Below are the code and all the weights of a small trained network. Each question names an input and a target symbol and asks about switching units off, where a switched-off unit gives its printed mean instead of its output.

import numpy as np


def w(rows, s, z=0):
    codes = np.array(rows[::2]) - 128.0
    scale = np.full(codes.shape[1], s)
    scale[-1] = z or s
    return codes * scale


def softmax(a):
    e = np.exp(a - a.max(-1, keepdims=True))
    return e / e.sum(-1, keepdims=True)


def log_softmax(a):
    a = a - a.max(-1, keepdims=True)
    return a - np.log(np.exp(a).sum(-1, keepdims=True))


def net(x, mask):
    ids = ['βγζηθλμξπτφψω'.index(c) for c in x.split()]
    T = len(ids)
    res = E[ids] + P[:T]
    u = 0
    for l in range(3):
        r = res
        for j in range(2):
            rows = slice(2 * j, 2 * j + 2)
            q, k, v = (r @ M[l][rows].T for M in (Q, K, V))
            z = softmax(np.where(np.tri(T) > 0, q @ k.T / 2**0.5, -1e9)) @ v
            o = O[l][rows]
            res = res + np.where(mask[u + j], z, o[:, -1]) @ o[:, :-1]
        u += 2
    return log_softmax(res[-1] @ U[:, :-1].T + U[:, -1])


Q, K, V, O = {}, {}, {}, {}
E = w([
[152,96,121,125,124,168,189,171,107,182,125],'β',
[161,83,153,110,130,105,83,183,146,143,97],'γ',
[167,101,131,127,104,175,182,128,127,213,137],'ζ',
[140,111,110,115,113,133,133,211,63,102,151],'η',
[108,106,132,174,115,170,140,189,34,133,114],'θ',
[160,82,66,133,124,90,179,111,91,82,78],'λ',
[4,79,211,95,61,35,146,89,119,121,183],'μ',
[188,96,161,80,164,59,121,153,120,113,108],'ξ',
[167,153,164,163,128,134,38,105,91,48,147],'π',
[163,77,68,104,128,146,183,130,138,166,144],'τ',
[184,129,151,128,162,110,168,149,105,186,138],'φ',
[141,120,110,133,168,100,143,192,35,119,138],'ψ',
[162,133,96,170,83,97,132,151,189,141,55],'ω',
],0.02)
P = w([
[139,2,167,121,181,199,189,221,191,167,94],'0',
[185,91,148,186,188,59,193,130,192,159,191],'1',
[162,103,144,169,157,83,167,128,147,161,150],'2',
[157,100,132,148,136,92,131,110,138,169,143],'3',
[147,99,125,136,116,101,124,105,119,175,141],'4',
[144,95,126,122,103,104,108,101,111,182,133],'5',
[142,99,126,111,83,106,97,106,97,191,124],'6',
[140,97,129,101,70,113,92,104,86,198,121],'7',
[134,101,127,86,61,97,83,119,77,202,113],'8',
],0.01)
Q[0] = w([
[82,85,130,32,167,121,167,90,100,254,138],'0.h1',
[83,48,215,117,172,49,110,76,75,102,121],'0.h1',
[152,207,127,163,102,216,127,225,220,122,134],'0.h2',
[172,155,156,140,130,75,178,5,134,175,191],'0.h2',
],0.0069)
K[0] = w([
[129,85,126,64,62,90,179,42,102,197,172],'0.h1',
[78,55,227,46,143,81,141,81,52,40,99],'0.h1',
[237,90,49,114,179,141,149,119,81,126,98],'0.h2',
[3,122,135,121,102,59,138,164,125,133,179],'0.h2',
],0.0083)
V[0] = w([
[62,82,187,141,87,68,77,171,119,204,255],'0.h1',
[178,91,170,92,120,191,75,130,50,131,136],'0.h1',
[75,55,128,75,104,85,175,146,109,144,123],'0.h2',
[245,118,97,141,130,119,193,159,99,145,54],'0.h2',
],0.0058)
O[0] = w([
[86,107,127,161,214,84,45,180,85,157,119,200],'0.h1',
[129,178,101,251,69,88,117,168,163,82,239,219],'0.h1',
[200,116,209,132,166,121,240,81,113,123,82,178],'0.h2',
[82,2,123,153,191,99,106,142,121,114,169,252],'0.h2',
],0.0072,0.0035)
Q[1] = w([
[156,77,161,255,182,157,97,192,117,189,200],'1.h1',
[134,136,112,182,132,44,83,80,85,56,156],'1.h1',
[85,145,146,107,63,111,99,120,194,92,100],'1.h2',
[182,26,150,177,167,74,166,161,127,143,109],'1.h2',
],0.0089)
K[1] = w([
[3,174,254,84,176,133,98,165,127,157,197],'1.h1',
[212,138,167,165,122,108,89,162,58,81,151],'1.h1',
[97,131,179,89,133,157,133,54,113,80,155],'1.h2',
[47,137,98,41,120,98,189,148,89,214,91],'1.h2',
],0.0094)
V[1] = w([
[97,102,171,69,170,181,1,129,82,74,198],'1.h1',
[217,178,158,136,188,201,93,132,84,140,89],'1.h1',
[139,146,85,93,137,148,200,207,146,206,71],'1.h2',
[126,73,116,66,92,110,158,137,94,140,106],'1.h2',
],0.0067)
O[1] = w([
[139,91,195,172,200,148,201,160,187,150,131,252],'1.h1',
[137,48,78,188,139,121,100,136,163,26,30,140],'1.h1',
[140,141,88,217,158,105,143,157,254,114,140,146],'1.h2',
[115,101,191,170,127,149,110,120,129,95,211,222],'1.h2',
],0.0082,0.0041)
Q[2] = w([
[122,127,179,117,123,77,2,133,20,86,136],'2.h1',
[84,107,143,81,166,141,127,142,112,110,72],'2.h1',
[117,70,157,188,89,119,81,125,143,118,104],'2.h2',
[72,126,95,87,129,169,149,174,116,183,79],'2.h2',
],0.0095)
K[2] = w([
[15,99,236,132,50,5,61,119,40,101,131],'2.h1',
[118,95,152,209,194,153,167,33,178,71,101],'2.h1',
[39,99,144,137,48,64,125,139,122,124,121],'2.h2',
[170,169,155,183,173,255,43,56,157,145,85],'2.h2',
],0.007)
V[2] = w([
[189,39,61,15,40,133,207,192,48,229,44],'2.h1',
[194,92,58,241,99,119,48,151,138,33,179],'2.h1',
[196,144,171,146,108,120,12,99,52,12,156],'2.h2',
[164,156,242,97,63,82,133,95,65,253,117],'2.h2',
],0.0049)
O[2] = w([
[184,130,182,142,205,255,39,126,80,88,83,103],'2.h1',
[243,80,118,150,142,128,119,36,62,244,155,253],'2.h1',
[165,74,125,195,176,141,148,107,176,121,165,78],'2.h2',
[174,138,54,157,111,88,99,52,193,193,142,48],'2.h2',
],0.0074,0.0039)
U = w([
[152,29,100,172,184,161,166,145,204,134,85,219],'β',
[107,108,118,74,164,125,60,123,170,122,140,46],'γ',
[130,192,157,123,88,180,191,100,168,127,140,132],'ζ',
[128,143,111,66,98,145,145,159,175,72,205,84],'η',
[37,139,92,174,131,171,125,107,129,115,131,80],'θ',
[98,131,84,129,126,131,154,106,126,110,71,78],'λ',
[80,162,195,86,79,133,200,97,159,108,118,148],'μ',
[167,127,156,57,176,110,121,142,160,100,88,1],'ξ',
[112,170,117,152,101,156,125,108,177,86,136,107],'π',
[133,168,104,92,127,155,2,60,31,156,129,135],'τ',
[145,180,126,136,167,104,130,106,138,156,105,14],'φ',
[113,176,97,116,199,126,133,142,123,111,120,55],'ψ',
[121,127,99,150,18,37,123,52,109,187,202,163],'ω',
],0.0072,0.0067)

Each question gives the input, a string of symbols that net reads in full, and the target symbol t.
The units are the heads (2 rows each of Q, K, V and O). Each row of codes is followed by its name. A weight is (code - 128) times the scale printed after its matrix; where a second scale follows, it is the last column's (O and U).
mask holds one flag per head, layer by layer. A switched-off head (its flag False) gives its mean, the last column of its rows in O, instead of its output. The means were averaged over made-up inputs and are rounded, as every weight is.
A unit's drop is (log p(t) with every unit on - log p(t) with that unit switched off) / (log p(t) with every unit on - log p(t) with every unit switched off).
The circuit of an input: a set's keep is (log p(t) with only the set's units on - log p(t) with every unit switched off) / (log p(t) with every unit on - log p(t) with every unit switched off). Starting from all 6 units, units are removed one at a time, each time the one whose removal leaves the highest keep (on an exact tie, the one counted first), for as long as the keep stays at least 0.8.
units of the circuit, in order: the units of the circuit, biggest drop first
unit that matters most: the unit with the biggest drop
which heads matter: for each layer, one digit per head in row order, 1 if its drop is at least 0.15 and else 0, layers parted by /
input π λ μ π π γ, target γ: units of the circuit, in order : [2.h1; 0.h1; 0.h2]
input π λ λ, target ω: units of the circuit, in order : [0.h1; 1.h1]
input μ ψ β τ π π ω, target ω: units of the circuit, in order : [1.h1; 2.h2]
input λ π τ ζ τ π θ, target β: which heads matter : 00 / 10 / 00
input τ π λ ω λ η, target β: which heads matter : 11 / 10 / 00
input ψ μ λ π ξ, target ξ: units of the circuit, in order : [0.h1; 0.h2]
input μ λ ω θ ζ ψ, target ψ: units of the circuit, in order : [2.h1; 0.h1]
input θ μ π, target π: units of the circuit, in order : [2.h1; 0.h2; 1.h1; 0.h1]
input λ μ η, target η: which heads matter : 00 / 10 / 10
input π π λ λ ω π η π λ, target τ: units of the circuit, in order : [2.h1; 1.h1; 0.h1]
input η μ ζ λ, target λ: units of the circuit, in order : [0.h2; 2.h1; 1.h1; 0.h1]
input μ ξ ω λ γ τ ξ θ, target θ: units of the circuit, in order : [2.h1; 0.h2; 0.h1]
input φ ω λ π ζ φ π, target ω: which heads matter : 10 / 11 / 10
input λ π π ω λ π λ, target τ: units of the circuit, in order : [0.h1; 1.h1; 2.h1]
input λ π ζ λ ω η, target β: units of the circuit, in order : [1.h1; 0.h2]
input π τ λ λ π λ π μ π, target μ: which heads matter : 11 / 01 / 10
input μ π τ, target τ: units of the circuit, in order : [1.h1; 0.h2; 2.h1]
input μ ω τ λ, target λ: units of the circuit, in order : [0.h2; 2.h1; 1.h1]
input π ω ω λ ω π, target ω: which heads matter : 11 / 01 / 10
input φ γ μ ω ω λ γ λ τ, target τ: which heads matter : 01 / 10 / 10
input ω λ λ, target ω: which heads matter : 00 / 11 / 00
input ω ω π φ π ζ π η θ, target β: unit that matters most : 1.h2
input β π γ μ π π ζ, target ζ: unit that matters most : 0.h2
input ζ θ λ τ μ ξ, target ξ: which heads matter : 11 / 00 / 10
input η λ π π π γ λ η ψ, target β: which heads matter : 01 / 11 / 01
